Here is a tiny trained network, its code and every weight. The questions are about switching its units off for an input and a class, where a switched-off unit gives its printed mean instead of its output.

import numpy as np


def w(rows, s, z=0):
    codes = np.array(rows[::2]) - 128.0
    scale = np.full(codes.shape[1], s)
    scale[-1] = z or s
    return codes * scale


def norm(h):
    return h / np.sqrt((h * h).mean(-1, keepdims=True) + 1e-5)


def f(y):
    return np.maximum(y, 0)


def log_softmax(a):
    a = a - a.max(-1, keepdims=True)
    return a - np.log(np.exp(a).sum(-1, keepdims=True))


def net(x, mask):
    res = np.array(x, float).reshape(1, 5) / 4 @ E
    u = 0
    for l in range(2):
        y = f(norm(res) @ A[l][:, :-1].T + A[l][:, -1])
        res = res + np.where(mask[u : u + 11], y, B[l][:, -1]) @ B[l][:, :-1]
        u += 11
    return log_softmax(norm(res)[-1] @ U[:, :-1].T + U[:, -1])


A, B = {}, {}
E = w([
[244,196,76,127,187,168,202,147,106,187,37,85],'x0',
[173,183,126,216,5,138,81,96,126,114,212,71],'x1',
[201,156,101,139,129,195,193,118,106,91,143,130],'x2',
[132,61,112,212,133,118,117,46,204,42,156,14],'x3',
[206,214,110,67,202,139,174,166,91,39,44,121],'x4',
],0.0033)
A[0] = w([
[105,76,108,127,113,191,85,113,110,125,184,173,152],'0.n0',
[40,123,131,100,130,91,115,216,97,111,121,206,132],'0.n1',
[138,166,167,151,201,152,135,146,173,80,130,56,108],'0.n2',
[167,160,119,14,120,107,161,207,144,124,112,218,25],'0.n3',
[104,86,133,169,169,94,85,146,190,80,137,107,107],'0.n4',
[137,91,99,142,84,47,160,69,175,155,140,123,89],'0.n5',
[126,80,199,144,105,102,171,153,170,190,162,162,57],'0.n6',
[118,83,174,137,154,127,27,162,121,169,181,168,13],'0.n7',
[185,187,192,174,31,111,132,42,87,98,187,97,8],'0.n8',
[122,175,114,194,2,162,109,114,130,112,116,151,43],'0.n9',
[98,119,151,138,117,100,187,115,139,98,139,74,45],'0.n10',
],0.0042,0.0015)
B[0] = w([
[155,178,63,109,147,158,156,142,141,224,62,124,198],'0.n0',
[98,147,146,111,80,71,134,138,85,177,53,139,251],'0.n1',
[177,62,89,156,71,80,126,50,109,141,55,116,200],'0.n2',
[96,104,236,140,108,161,147,90,53,176,115,79,254],'0.n3',
[83,197,88,36,85,96,149,78,98,116,159,187,214],'0.n4',
[102,160,143,121,127,151,159,108,58,98,150,210,184],'0.n5',
[134,136,91,207,85,128,85,112,144,103,150,206,180],'0.n6',
[253,43,53,201,145,42,127,181,229,129,133,156,196],'0.n7',
[78,167,174,39,115,160,137,162,220,191,163,41,228],'0.n8',
[137,194,125,80,61,232,179,152,183,105,159,54,207],'0.n9',
[61,121,158,60,136,170,65,82,138,88,47,139,160],'0.n10',
],0.0044,0.0037)
A[1] = w([
[62,121,201,132,138,146,126,142,99,151,133,153,26],'1.n0',
[60,62,66,139,90,54,117,129,188,108,104,145,206],'1.n1',
[208,141,98,187,233,131,146,151,110,139,94,3,115],'1.n2',
[124,166,164,150,103,193,129,179,152,118,211,50,64],'1.n3',
[93,135,126,107,143,74,90,200,160,123,134,180,3],'1.n4',
[144,112,41,141,136,193,104,127,119,149,217,192,62],'1.n5',
[134,137,55,180,105,98,92,76,204,129,166,109,252],'1.n6',
[175,163,125,201,114,125,166,146,87,181,48,137,173],'1.n7',
[143,151,133,123,109,174,111,166,120,128,232,64,71],'1.n8',
[233,167,132,109,119,153,173,159,136,108,81,110,229],'1.n9',
[121,102,112,106,155,104,114,44,149,6,145,93,97],'1.n10',
],0.0051,0.0011)
B[1] = w([
[88,144,218,89,134,139,77,175,92,146,86,83,182],'1.n0',
[236,150,119,171,104,136,122,144,135,133,145,120,248],'1.n1',
[148,152,135,121,149,90,142,142,133,62,200,214,219],'1.n2',
[75,198,82,61,51,181,141,200,174,158,171,59,225],'1.n3',
[144,117,112,124,150,83,94,245,157,103,190,114,174],'1.n4',
[84,120,134,177,190,155,70,87,126,154,129,105,163],'1.n5',
[75,142,159,83,185,186,166,126,85,124,81,133,240],'1.n6',
[105,94,122,127,159,153,117,88,145,52,164,142,254],'1.n7',
[62,181,90,60,84,185,149,143,203,145,155,3,206],'1.n8',
[72,114,97,148,116,92,118,130,192,123,189,118,246],'1.n9',
[172,122,137,142,80,101,149,134,81,163,58,73,216],'1.n10',
],0.0067,0.0044)
U = w([
[109,102,91,222,160,233,89,41,142,193,152,167,6],'0',
[26,129,246,35,170,163,137,168,9,157,69,149,92],'1',
[190,90,120,172,88,38,47,237,169,190,174,196,96],'2',
[158,145,85,116,220,121,210,83,165,9,219,214,175],'3',
[73,229,77,59,45,228,166,156,216,160,199,7,245],'4',
[214,109,93,140,86,99,188,52,62,110,1,42,164],'5',
],0.0086,0.0011)

Each question gives the input, the list of numbers given to net, and the class t.
The units are the neurons (one row each of A and B). Each row of codes is followed by its name. A weight is (code - 128) times the scale printed after its matrix; where a second scale follows, it is the last column's (A, B and U).
mask holds one flag per neuron, layer by layer. A switched-off neuron (its flag False) gives its mean, the last column of its row in B, instead of its output. The means were averaged over made-up inputs and are rounded, as every weight is.
A unit's drop is (log p(t) with every unit on - log p(t) with that unit switched off) / (log p(t) with every unit on - log p(t) with every unit switched off).
The circuit of an input: a set's keep is (log p(t) with only the set's units on - log p(t) with every unit switched off) / (log p(t) with every unit on - log p(t) with every unit switched off). Starting from the 12 units with the biggest drops (on a tie, the unit counted first), units are removed one at a time, each time the one whose removal leaves the highest keep (on an exact tie, the one counted first), for as long as the keep stays at least 0.8.
units of the circuit, in order: the units of the circuit, biggest drop first
top k neurons: the k neurons with the biggest drops, biggest first
k most important neurons of layer l: the k neurons of layer l with the biggest drops, biggest first
drop when u is switched off: that unit's drop, to one decimal
input [8,-1,-6,7,6], class 3: units of the circuit, in order	(1.n2)
input [3,5,-5,7,6], class 5: top 3 neurons	(0.n2; 1.n10; 0.n10)
input [-3,2,5,6,8], class 5: top 3 neurons	(0.n2; 1.n10; 0.n9)
input [2,4,6,-2,8], class 3: top 2 neurons	(1.n2; 0.n9)
input [-7,-8,4,7,-6], class 0: 4 most important neurons of layer 1	(1.n5; 1.n6; 1.n1; 1.n2)
input [3,1,0,4,0], class 5: units of the circuit, in order	(0.n2; 1.n3)
input [-6,-3,-4,5,-5], class 2: 2 most important neurons of layer 1	(1.n1; 1.n4)
input [3,-5,-4,-1,-3], class 2: 2 most important neurons of layer 0	(0.n6; 0.n7)
input [2,-3,8,8,8], class 3: 2 most important neurons of layer 1	(1.n2; 1.n9)
input [1,-8,1,2,-2], class 1: 2 most important neurons of layer 0	(0.n7; 0.n2)
input [3,-1,3,-8,-8], class 0: 3 most important neurons of layer 0	(0.n6; 0.n7; 0.n8)
input [8,0,0,-3,-6], class 0: 2 most important neurons of layer 1	(1.n5; 1.n4)
input [-3,0,2,-2,-6], class 0: top 3 neurons	(1.n5; 1.n6; 0.n0)
input [-4,-2,6,6,7], class 5: units of the circuit, in order	(1.n10)
input [6,3,-1,7,7], class 3: drop when 1.n2 is switched off	0.7
input [7,-6,4,7,1], class 3: drop when 1.n2 is switched off	0.4
input [7,3,-7,7,6], class 3: drop when 1.n2 is switched off	0.8
input [5,2,-6,-6,4], class 1: drop when 0.n3 is switched off	0.5
